Below is a small trained network, with its code and all its weights. Each question gives an input and a class and asks what happens when units are switched off, that is, made to give their printed mean instead of their output.

import numpy as np


def w(rows, s, z=0):
    codes = np.array(rows[::2]) - 128.0
    scale = np.full(codes.shape[1], s)
    scale[-1] = z or s
    return codes * scale


def f(y):
    return np.maximum(y, 0)


def log_softmax(a):
    a = a - a.max(-1, keepdims=True)
    return a - np.log(np.exp(a).sum(-1, keepdims=True))


def net(x, mask):
    res = np.array(x, float).reshape(1, 8) / 4 @ E
    y = f(res @ A[0][:, :-1].T + A[0][:, -1])
    res = res + np.where(mask, y, B[0][:, -1]) @ B[0][:, :-1]
    return log_softmax(res[-1] @ U[:, :-1].T + U[:, -1])


A, B = {}, {}
E = w([
[107,134,117,136,133,123,130,114],'x0',
[110,114,118,140,138,119,129,123],'x1',
[130,152,139,137,135,133,127,118],'x2',
[107,129,121,113,107,106,124,128],'x3',
[36,153,171,50,196,217,52,184],'x4',
[114,133,142,149,156,102,118,103],'x5',
[139,107,82,187,58,196,8,75],'x6',
[146,123,149,130,129,134,126,139],'x7',
],0.014)
A[0] = w([
[136,125,134,156,106,113,144,130,56],'n0',
[142,135,110,132,132,109,127,137,67],'n1',
[77,136,139,94,170,163,81,167,8],'n2',
[171,122,119,188,75,98,180,99,48],'n3',
[146,105,109,180,59,169,13,88,182],'n4',
[91,140,142,97,164,161,89,147,3],'n5',
[169,130,110,170,93,100,167,96,38],'n6',
[118,139,153,71,185,93,252,164,248],'n7',
],0.021,0.0031)
B[0] = w([
[114,116,154,143,85,222,99,144,153],'n0',
[105,108,106,121,113,124,128,100,139],'n1',
[152,25,95,74,117,170,69,113,197],'n2',
[168,53,136,8,149,136,91,137,213],'n3',
[126,241,119,216,139,79,230,127,231],'n4',
[120,64,176,58,117,110,88,142,183],'n5',
[67,61,145,101,132,164,29,137,197],'n6',
[126,228,108,225,123,101,187,115,252],'n7',
],0.012,0.04)
U = w([
[141,197,110,232,155,114,244,114,253],'0',
[145,38,158,1,152,197,71,125,3],'1',
],0.0087,0.002)

Each question gives the input, the list of numbers given to net, and the class t.
The units are the neurons (one row each of A and B). Each row of codes is followed by its name. A weight is (code - 128) times the scale printed after its matrix; where a second scale follows, it is the last column's (A, B and U).
mask holds one flag per neuron, in row order. A switched-off neuron (its flag False) gives its mean, the last column of its row in B, instead of its output. The means were averaged over made-up inputs and are rounded, as every weight is.
A unit's drop is (log p(t) with every unit on - log p(t) with that unit switched off) / (log p(t) with every unit on - log p(t) with every unit switched off).
The circuit of an input: a set's keep is (log p(t) with only the set's units on - log p(t) with every unit switched off) / (log p(t) with every unit on - log p(t) with every unit switched off). Starting from all 8 units, units are removed one at a time, each time the one whose removal leaves the highest keep (on an exact tie, the one counted first), for as long as the keep stays at least 0.8.
circuit, biggest first: the units of the circuit, biggest drop first
k most important neurons: the k neurons with the biggest drops, biggest first
drop of u: that unit's drop, to one decimal
input [-5,-7,-1,-3,-3,1,2,7], class 1: circuit, biggest first -> [n7]
input [0,-3,8,-7,7,2,7,0], class 0: 3 most important neurons -> [n4, n3, n6]
input [-4,7,-2,5,7,-5,-8,-2], class 0: 2 most important neurons -> [n7, n3]
input [6,1,-7,-2,-1,-8,0,-5], class 1: 2 most important neurons -> [n7, n4]
input [-7,-8,8,-5,-7,1,6,2], class 1: 3 most important neurons -> [n3, n7, n6]
input [6,-1,-7,-3,7,8,7,2], class 0: 3 most important neurons -> [n4, n3, n6]
input [-3,-5,8,6,2,-7,-1,-6], class 1: drop of n4 -> 8.6
input [-4,-1,-4,-4,5,-4,7,1], class 0: drop of n4 -> 5.7
input [0,-8,-4,-7,2,-2,4,4], class 0: drop of n4 -> 0.0
input [-7,1,-8,-6,6,2,7,3], class 0: drop of n4 -> 6.6
